Below are the code and all the weights of a small trained network. Each question names an input and a class and asks about switching units off, where a switched-off unit gives its printed mean instead of its output.

import numpy as np


def w(rows, s, z=0):
    codes = np.array(rows[::2]) - 128.0
    scale = np.full(codes.shape[1], s)
    scale[-1] = z or s
    return codes * scale


def f(y):
    return np.maximum(y, 0)


def log_softmax(a):
    a = a - a.max(-1, keepdims=True)
    return a - np.log(np.exp(a).sum(-1, keepdims=True))


def net(x, mask):
    res = np.array(x, float).reshape(1, 8) / 4 @ E
    y = f(res @ A[0][:, :-1].T + A[0][:, -1])
    res = res + np.where(mask, y, B[0][:, -1]) @ B[0][:, :-1]
    return log_softmax(res[-1] @ U[:, :-1].T + U[:, -1])


A, B = {}, {}
E = w([
[114,152,116],'x0',
[166,84,166],'x1',
[92,105,254],'x2',
[137,38,94],'x3',
[40,74,120],'x4',
[119,192,36],'x5',
[149,80,120],'x6',
[66,125,177],'x7',
],0.0094)
A[0] = w([
[142,28,118,195],'n1',
[100,167,28,83],'n2',
[110,117,164,126],'n3',
[114,221,218,167],'n4',
[104,180,85,144],'n5',
[129,50,68,201],'n6',
[89,95,86,151],'n7',
[5,117,115,241],'n8',
[225,152,155,87],'n9',
[105,117,148,254],'n10',
[63,137,229,228],'n11',
[188,107,139,203],'n12',
[55,50,196,189],'n13',
],0.014,0.0061)
B[0] = w([
[254,145,54,210],'n1',
[65,94,130,212],'n2',
[163,167,175,165],'n3',
[173,114,116,228],'n4',
[89,226,137,189],'n5',
[147,144,43,207],'n6',
[191,225,209,173],'n7',
[140,238,100,227],'n8',
[143,127,202,187],'n9',
[205,223,92,193],'n10',
[206,245,112,255],'n11',
[243,105,120,189],'n12',
[143,202,83,246],'n13',
],0.0073,0.013)
U = w([
[142,141,211,54],'0',
[68,67,92,2],'1',
[78,28,172,40],'2',
[199,110,36,221],'3',
[54,25,192,57],'4',
[84,173,101,229],'5',
[145,163,90,115],'6',
[107,6,124,37],'7',
],0.011,0.0039)

Each question gives the input, the list of numbers given to net, and the class t.
The units are the neurons (one row each of A and B). Each row of codes is followed by its name. A weight is (code - 128) times the scale printed after its matrix; where a second scale follows, it is the last column's (A, B and U).
mask holds one flag per neuron, in row order. A switched-off neuron (its flag False) gives its mean, the last column of its row in B, instead of its output. The means were averaged over made-up inputs and are rounded, as every weight is.
A unit's drop is (log p(t) with every unit on - log p(t) with that unit switched off) / (log p(t) with every unit on - log p(t) with every unit switched off).
The circuit of an input: a set's keep is (log p(t) with only the set's units on - log p(t) with every unit switched off) / (log p(t) with every unit on - log p(t) with every unit switched off). Starting from the 12 units with the biggest drops (on a tie, the unit counted first), units are removed one at a time, each time the one whose removal leaves the highest keep (on an exact tie, the one counted first), for as long as the keep stays at least 0.8.
circuit, biggest first: the units of the circuit, biggest drop first
most important unit: the unit with the biggest drop
top k neurons: the k neurons with the biggest drops, biggest first
drop of u: that unit's drop, to one decimal
input [-5,8,-1,-7,-4,-4,-3,-3], class 0: top 4 neurons => [n9; n1; n6; n13]
input [-3,1,5,-3,0,-7,-8,7], class 6: top 2 neurons => [n11; n13]
input [-2,-8,-8,4,7,4,3,1], class 5: circuit, biggest first => [n2; n5]
input [-1,2,-8,-2,2,7,7,-4], class 5: circuit, biggest first => [n2; n5; n1]
input [1,-4,-4,-3,-7,-2,-2,-6], class 0: circuit, biggest first => [n9; n1; n6; n13]
input [-5,-5,3,-7,4,-7,6,7], class 6: circuit, biggest first => [n11; n13]
input [7,-1,-6,-1,-2,-7,-5,0], class 5: circuit, biggest first => [n1; n11]
input [-5,1,8,-4,5,3,5,8], class 6: circuit, biggest first => [n11; n13]
input [7,3,8,-6,1,-2,-7,0], class 6: most important unit => n11
input [0,4,-2,-6,-7,-1,5,1], class 0: drop of n6 => 0.2
input [6,-1,8,1,6,-1,4,6], class 6: drop of n6 => 0.0
input [-6,-4,-2,4,-3,2,-8,-3], class 5: drop of n4 => 0.1
